Below is a small trained network, with its code and all its weights. Each question gives an input and a target symbol and asks what happens when units are switched off, that is, made to give their printed mean instead of their output.

import numpy as np


def w(rows, s, z=0):
    codes = np.array(rows[::2]) - 128.0
    scale = np.full(codes.shape[1], s)
    scale[-1] = z or s
    return codes * scale


def f(y):
    return np.maximum(y, 0)


def softmax(a):
    e = np.exp(a - a.max(-1, keepdims=True))
    return e / e.sum(-1, keepdims=True)


def log_softmax(a):
    a = a - a.max(-1, keepdims=True)
    return a - np.log(np.exp(a).sum(-1, keepdims=True))


def net(x, mask):
    ids = ['ΛΠαβγδεζθμξφψω'.index(c) for c in x.split()]
    T = len(ids)
    res = E[ids] + P[:T]
    u = 0
    for l in range(2):
        r = res
        for j in range(2):
            rows = slice(4 * j, 4 * j + 4)
            q, k, v = (r @ M[l][rows].T for M in (Q, K, V))
            z = softmax(np.where(np.tri(T) > 0, q @ k.T / 4**0.5, -1e9)) @ v
            o = O[l][rows]
            res = res + np.where(mask[u + j], z, o[:, -1]) @ o[:, :-1]
        u += 2
        y = f(res @ A[l][:, :-1].T + A[l][:, -1])
        res = res + np.where(mask[u : u + 8], y, B[l][:, -1]) @ B[l][:, :-1]
        u += 8
    return log_softmax(res[-1] @ U[:, :-1].T + U[:, -1])


Q, K, V, O, A, B = {}, {}, {}, {}, {}, {}
E = w([
[137,95,64,173,137,107,44,86,159,148],'Λ',
[100,28,71,108,198,115,117,180,170,134],'Π',
[75,88,107,116,80,132,85,133,168,112],'α',
[98,53,137,188,203,82,116,78,107,108],'β',
[82,64,131,177,151,85,71,77,90,169],'γ',
[69,75,181,196,188,168,48,83,59,150],'δ',
[142,94,201,175,181,98,71,148,179,106],'ε',
[101,172,97,208,191,158,87,185,126,174],'ζ',
[182,188,93,145,57,150,96,91,111,122],'θ',
[47,173,147,157,126,102,124,137,103,57],'μ',
[174,124,186,61,120,103,130,181,82,230],'ξ',
[101,169,177,157,178,108,205,179,58,56],'φ',
[215,128,167,67,216,102,183,142,24,172],'ψ',
[164,249,57,164,210,143,239,122,44,91],'ω',
],0.012)
P = w([
[144,65,91,164,100,143,126,153,184,121],'0',
[147,56,56,151,163,79,28,150,52,91],'1',
[108,127,154,68,202,218,129,46,148,154],'2',
[115,160,122,113,125,41,153,125,183,138],'3',
[130,149,90,87,179,8,51,123,29,115],'4',
[60,150,167,99,157,172,172,45,102,204],'5',
],0.012)
Q[0] = w([
[156,175,85,192,137,101,111,3,89,149],'L0H0',
[211,119,115,208,208,154,176,192,109,179],'L0H0',
[175,121,85,59,167,196,143,115,59,139],'L0H0',
[77,148,180,174,165,156,151,134,119,25],'L0H0',
[98,147,84,144,141,34,103,89,135,138],'L0H1',
[92,118,128,104,138,171,155,66,190,147],'L0H1',
[126,129,138,160,88,132,175,128,204,151],'L0H1',
[151,138,102,120,96,108,86,140,72,89],'L0H1',
],0.04)
K[0] = w([
[211,235,121,180,120,107,98,72,135,124],'L0H0',
[195,135,148,180,228,127,194,183,100,196],'L0H0',
[219,127,70,92,100,185,164,174,91,106],'L0H0',
[95,166,176,176,163,115,155,145,121,2],'L0H0',
[72,188,143,84,154,68,121,86,163,179],'L0H1',
[117,78,100,169,89,154,57,101,163,130],'L0H1',
[103,44,91,125,144,113,122,144,159,127],'L0H1',
[126,164,168,87,148,131,162,96,105,115],'L0H1',
],0.04)
V[0] = w([
[112,127,122,101,106,123,194,81,86,128],'L0H0',
[120,137,149,157,126,136,122,97,112,156],'L0H0',
[133,134,136,137,142,131,133,93,100,130],'L0H0',
[125,130,116,84,146,136,84,139,165,111],'L0H0',
[118,123,255,115,88,110,115,104,111,61],'L0H1',
[119,99,155,94,80,115,69,122,136,220],'L0H1',
[86,72,139,130,158,112,177,163,100,169],'L0H1',
[26,179,72,112,110,153,81,144,141,129],'L0H1',
],0.016)
O[0] = w([
[203,113,83,146,153,143,116,84,141,134,85],'L0H0',
[123,103,133,115,119,153,110,110,159,81,112],'L0H0',
[123,106,141,113,147,136,112,118,131,120,145],'L0H0',
[121,139,148,154,154,136,158,189,100,120,163],'L0H0',
[176,37,160,215,49,214,113,149,96,107,3],'L0H1',
[25,92,64,115,45,74,95,106,188,181,95],'L0H1',
[96,45,119,189,146,99,233,99,93,166,50],'L0H1',
[69,131,1,125,157,185,143,153,93,80,205],'L0H1',
],0.008,0.0055)
A[0] = w([
[130,107,114,118,105,107,100,162,174,99,67],'L0N0',
[101,117,171,121,108,227,170,77,147,165,95],'L0N1',
[161,160,142,123,101,181,231,151,195,88,34],'L0N2',
[100,222,145,108,29,177,251,148,142,111,126],'L0N3',
[109,129,169,90,115,193,125,116,148,113,14],'L0N4',
[181,148,158,141,57,136,121,179,213,114,3],'L0N5',
[163,159,151,95,88,125,254,127,216,151,21],'L0N6',
[142,96,125,76,135,183,178,107,182,95,78],'L0N7',
],0.016,0.0046)
B[0] = w([
[191,165,76,195,80,169,80,126,189,159,215],'L0N0',
[89,231,138,40,194,93,108,130,128,103,180],'L0N1',
[41,156,65,228,130,54,75,113,238,54,174],'L0N2',
[176,231,183,151,91,76,238,174,42,116,254],'L0N3',
[119,111,131,146,193,113,173,153,100,152,174],'L0N4',
[199,6,74,2,193,113,200,125,131,78,162],'L0N5',
[180,108,40,181,212,192,68,202,103,135,170],'L0N6',
[124,136,175,208,188,148,48,151,129,160,168],'L0N7',
],0.0086,0.0071)
Q[1] = w([
[105,116,99,179,147,130,109,166,101,96],'L1H0',
[85,163,125,166,123,109,130,183,96,106],'L1H0',
[139,176,151,58,126,101,167,102,133,171],'L1H0',
[154,46,173,144,171,162,166,130,111,127],'L1H0',
[109,72,127,112,94,111,160,60,156,150],'L1H1',
[182,155,127,211,163,110,114,180,139,63],'L1H1',
[129,1,166,129,127,108,147,123,140,159],'L1H1',
[99,132,104,122,117,111,110,163,105,134],'L1H1',
],0.051)
K[1] = w([
[215,89,162,96,185,140,110,123,104,134],'L1H0',
[162,89,151,153,197,149,108,154,87,101],'L1H0',
[61,150,116,224,112,128,111,158,163,130],'L1H0',
[129,188,106,73,84,142,108,107,58,134],'L1H0',
[59,150,161,168,168,124,103,98,120,121],'L1H1',
[141,56,140,68,45,126,147,96,154,149],'L1H1',
[1,119,137,159,162,119,173,148,101,78],'L1H1',
[152,132,111,135,101,145,187,138,139,87],'L1H1',
],0.045)
V[1] = w([
[165,157,164,205,85,140,165,142,103,188],'L1H0',
[140,90,114,121,123,112,121,137,65,101],'L1H0',
[138,143,118,144,118,125,184,128,204,135],'L1H0',
[146,165,137,144,96,184,108,157,190,119],'L1H0',
[126,121,159,83,126,221,107,221,255,49],'L1H1',
[126,98,83,146,114,118,148,73,122,119],'L1H1',
[167,146,119,127,134,133,161,98,161,111],'L1H1',
[132,183,115,173,117,193,194,58,80,189],'L1H1',
],0.0044)
O[1] = w([
[105,177,119,143,107,168,153,126,114,158,111],'L1H0',
[157,127,108,98,106,116,121,87,97,99,132],'L1H0',
[82,173,149,185,139,86,111,154,143,123,197],'L1H0',
[80,127,124,196,169,111,118,136,138,114,167],'L1H0',
[68,151,129,253,163,148,111,133,74,156,220],'L1H1',
[134,118,138,104,104,95,119,98,154,128,99],'L1H1',
[81,158,156,152,134,130,128,122,123,124,236],'L1H1',
[137,130,79,108,122,127,143,72,129,102,2],'L1H1',
],0.0034,0.0033)
A[1] = w([
[73,168,119,102,109,153,204,94,191,197,119],'L1N0',
[77,104,182,107,196,250,107,72,200,157,119],'L1N1',
[118,77,227,181,87,75,201,66,246,238,57],'L1N2',
[52,1,130,114,58,97,81,136,128,184,55],'L1N3',
[56,80,47,125,92,140,141,168,124,66,2],'L1N4',
[112,47,179,136,137,79,151,206,216,100,72],'L1N5',
[128,105,128,100,164,161,68,103,41,52,110],'L1N6',
[136,101,243,166,67,185,241,131,97,89,110],'L1N7',
],0.011,0.0083)
B[1] = w([
[167,134,198,140,128,173,125,168,153,123,243],'L1N0',
[118,56,106,108,84,137,151,70,122,80,206],'L1N1',
[163,200,102,95,41,133,84,117,4,161,161],'L1N2',
[145,158,124,206,187,149,176,62,201,124,164],'L1N3',
[75,102,79,147,145,142,131,121,29,107,171],'L1N4',
[78,112,194,110,93,49,152,119,130,163,159],'L1N5',
[106,134,155,152,91,140,146,173,168,179,255],'L1N6',
[183,103,59,106,184,144,62,106,125,144,193],'L1N7',
],0.013,0.0092)
U = w([
[85,149,136,99,68,65,3,166,200,163,132],'Λ',
[55,121,102,56,164,47,132,134,104,181,81],'Π',
[117,88,156,179,25,132,167,199,115,136,135],'α',
[129,103,166,95,94,48,101,113,65,132,115],'β',
[146,150,157,158,81,123,133,77,137,139,78],'γ',
[71,99,176,83,149,149,132,40,151,117,254],'δ',
[121,77,181,108,95,56,157,137,132,153,126],'ε',
[104,181,233,67,182,134,167,121,117,155,168],'ζ',
[195,130,98,98,67,58,189,134,167,56,157],'θ',
[115,123,94,128,139,99,102,101,64,78,69],'μ',
[121,107,124,153,131,119,179,134,182,175,78],'ξ',
[140,105,221,183,94,67,112,126,138,76,137],'φ',
[193,73,197,147,142,136,83,142,112,138,123],'ψ',
[129,165,136,133,163,110,103,111,156,100,8],'ω',
],0.0053,0.0082)

Each question gives the input, a string of symbols that net reads in full, and the target symbol t.
The units are the heads (4 rows each of Q, K, V and O) and the neurons (one row each of A and B). Each row of codes is followed by its name. A weight is (code - 128) times the scale printed after its matrix; where a second scale follows, it is the last column's (O, A, B and U).
mask holds one flag per unit, layer by layer, with each layer's heads first. A switched-off unit (its flag False) gives its mean, the last column of its rows in O or B, instead of its output. The means were averaged over made-up inputs and are rounded, as every weight is.
A unit's drop is (log p(t) with every unit on - log p(t) with that unit switched off) / (log p(t) with every unit on - log p(t) with every unit switched off).
The circuit of an input: a set's keep is (log p(t) with only the set's units on - log p(t) with every unit switched off) / (log p(t) with every unit on - log p(t) with every unit switched off). Starting from the 12 units with the biggest drops (on a tie, the unit counted first), units are removed one at a time, each time the one whose removal leaves the highest keep (on an exact tie, the one counted first), for as long as the keep stays at least 0.8.
circuit, biggest first: the units of the circuit, biggest drop first
unit that matters most: the unit with the biggest drop
k most important neurons: the k neurons with the biggest drops, biggest first
top k neurons in layer l: the k neurons of layer l with the biggest drops, biggest first
heads that matter: for each layer, one digit per head in row order, 1 if its drop is at least 0.15 and else 0, layers parted by /
input θ α θ β θ ψ, target δ: heads that matter	10 / 00
input θ φ φ φ, target φ: 3 most important neurons	(L0N2 L1N5 L0N6)
input ξ θ α φ θ α, target ζ: unit that matters most	L0N3
input θ ζ ε γ, target γ: top 2 neurons in layer 1	(L1N3 L1N2)
input α θ α μ, target μ: heads that matter	01 / 00
input ζ θ γ ξ ζ, target γ: heads that matter	01 / 00
input θ φ ε, target δ: circuit, biggest first	(L1N1 L0N3)
input θ θ φ α ξ ζ, target δ: heads that matter	10 / 00
input α α α θ ξ, target γ: heads that matter	01 / 00
input θ α Π, target δ: circuit, biggest first	(L1N1 L0N3)
input α Π ω δ ξ φ, target δ: top 2 neurons in layer 0	(L0N3 L0N7)
input ζ φ φ θ, target θ: top 2 neurons in layer 0	(L0N2 L0N5)
input θ φ θ ξ ζ β, target δ: heads that matter	00 / 00
input θ θ δ, target δ: unit that matters most	L1N1
input θ α μ ζ θ φ, target δ: heads that matter	10 / 00
input ξ θ Π Λ δ, target ξ: heads that matter	01 / 00
input ε θ θ φ θ, target ψ: heads that matter	01 / 00
input β θ θ θ ω γ, target δ: top 2 neurons in layer 0	(L0N3 L0N1)
input θ θ α θ θ ω, target δ: 3 most important neurons	(L1N1 L0N3 L0N7)
input φ ζ θ θ ζ, target Λ: circuit, biggest first	(L0H1 L0N3)
input θ γ ζ α, target α: heads that matter	11 / 00
input α α θ ω ξ, target ζ: circuit, biggest first	(L0H1)
input ε ω Λ, target δ: 2 most important neurons	(L1N1 L0N3)
input α θ δ φ α, target ψ: circuit, biggest first	(L0H1 L1N7)
input φ ζ α μ γ, target α: circuit, biggest first	(L0H1 L1N6)
input β Λ α ζ γ, target Π: circuit, biggest first	(L0H1 L1N0)
input φ θ θ α ω, target ζ: unit that matters most	L0H1
input θ φ φ θ θ ξ, target δ: circuit, biggest first	(L0H0 L1N1 L0N3)
input α θ θ Λ, target Λ: top 2 neurons in layer 0	(L0N0 L0N3)
input μ ξ θ, target δ: 3 most important neurons	(L1N1 L0N3 L0N7)
